Below are the code and all the weights of a small trained network. Each question names an input and a class and asks about switching units off, where a switched-off unit gives its printed mean instead of its output.

import numpy as np


def w(rows, s, z=0):
    codes = np.array(rows[::2]) - 128.0
    scale = np.full(codes.shape[1], s)
    scale[-1] = z or s
    return codes * scale


def f(y):
    return np.maximum(y, 0)


def log_softmax(a):
    a = a - a.max(-1, keepdims=True)
    return a - np.log(np.exp(a).sum(-1, keepdims=True))


def net(x, mask):
    res = np.array(x, float).reshape(1, 8) / 4 @ E
    y = f(res @ A[0][:, :-1].T + A[0][:, -1])
    res = res + np.where(mask, y, B[0][:, -1]) @ B[0][:, :-1]
    return log_softmax(res[-1] @ U[:, :-1].T + U[:, -1])


A, B = {}, {}
E = w([
[60,126,158],'x0',
[72,132,168],'x1',
[143,69,70],'x2',
[123,229,72],'x3',
[158,85,72],'x4',
[197,192,21],'x5',
[123,146,252],'x6',
[226,128,215],'x7',
],0.0046)
A[0] = w([
[126,82,112,101],'N0',
[37,129,171,253],'N1',
[133,117,96,149],'N2',
[187,92,190,205],'N3',
[147,71,149,117],'N4',
[81,158,189,173],'N5',
[114,75,102,133],'N6',
[143,57,169,130],'N7',
[75,182,76,100],'N8',
[91,26,84,218],'N9',
[84,176,63,122],'N10',
[206,144,162,85],'N11',
[203,165,139,109],'N12',
[251,134,202,97],'N13',
[152,237,96,106],'N14',
],0.013,0.0048)
B[0] = w([
[144,116,86,142],'N0',
[248,201,148,254],'N1',
[100,132,144,158],'N2',
[190,149,101,205],'N3',
[153,156,83,155],'N4',
[152,169,190,215],'N5',
[167,104,77,157],'N6',
[172,170,100,174],'N7',
[126,142,33,181],'N8',
[231,123,42,209],'N9',
[64,174,77,190],'N10',
[172,61,116,163],'N11',
[112,83,179,168],'N12',
[234,48,71,198],'N13',
[30,134,126,193],'N14',
],0.017,0.0081)
U = w([
[100,182,41,218],'0',
[115,141,65,26],'1',
[57,132,253,21],'2',
[184,89,94,135],'3',
[21,177,36,138],'4',
[140,253,5,117],'5',
[189,226,175,224],'6',
[67,157,177,3],'7',
],0.0066,0.006)

Each question gives the input, the list of numbers given to net, and the class t.
The units are the neurons (one row each of A and B). Each row of codes is followed by its name. A weight is (code - 128) times the scale printed after its matrix; where a second scale follows, it is the last column's (A, B and U).
mask holds one flag per neuron, in row order. A switched-off neuron (its flag False) gives its mean, the last column of its row in B, instead of its output. The means were averaged over made-up inputs and are rounded, as every weight is.
A unit's drop is (log p(t) with every unit on - log p(t) with that unit switched off) / (log p(t) with every unit on - log p(t) with every unit switched off).
The circuit of an input: a set's keep is (log p(t) with only the set's units on - log p(t) with every unit switched off) / (log p(t) with every unit on - log p(t) with every unit switched off). Starting from the 12 units with the biggest drops (on a tie, the unit counted first), units are removed one at a time, each time the one whose removal leaves the highest keep (on an exact tie, the one counted first), for as long as the keep stays at least 0.8.
circuit, biggest first: the units of the circuit, biggest drop first
unit that matters most: the unit with the biggest drop
top k neurons: the k neurons with the biggest drops, biggest first
drop when u is switched off: that unit's drop, to one decimal
input [-1,4,6,-8,8,-8,8,3], class 5: top 2 neurons : (N7; N4)
input [2,1,6,-8,2,4,7,8], class 3: circuit, biggest first : (N13)
input [-7,3,-6,-4,-1,4,2,0], class 3: circuit, biggest first : (N13; N1; N10)
input [-2,-8,5,7,-3,8,0,6], class 4: circuit, biggest first : (N14; N1)
input [1,8,1,-5,-4,4,5,-8], class 6: circuit, biggest first : (N1; N5)
input [2,0,-4,8,-3,3,1,4], class 4: circuit, biggest first : (N14; N1; N9)
input [-1,0,7,-6,3,-5,8,-3], class 5: circuit, biggest first : (N9; N7)
input [0,-1,0,6,8,6,6,6], class 3: circuit, biggest first : (N13; N11)
input [6,-2,-1,-2,1,-3,2,-5], class 6: circuit, biggest first : (N1; N8)
input [-1,-3,6,7,4,5,0,3], class 4: top 2 neurons : (N1; N14)
input [1,-6,1,1,-2,-1,8,4], class 3: top 2 neurons : (N13; N11)
input [-2,-1,-8,7,1,8,-3,0], class 4: drop when N14 is switched off : 0.1
input [2,0,6,7,2,5,0,8], class 3: drop when N13 is switched off : 0.3
input [1,-1,4,2,-3,2,1,7], class 3: drop when N8 is switched off : 0.0
input [8,6,5,-5,6,-7,-1,-7], class 5: unit that matters most : N9
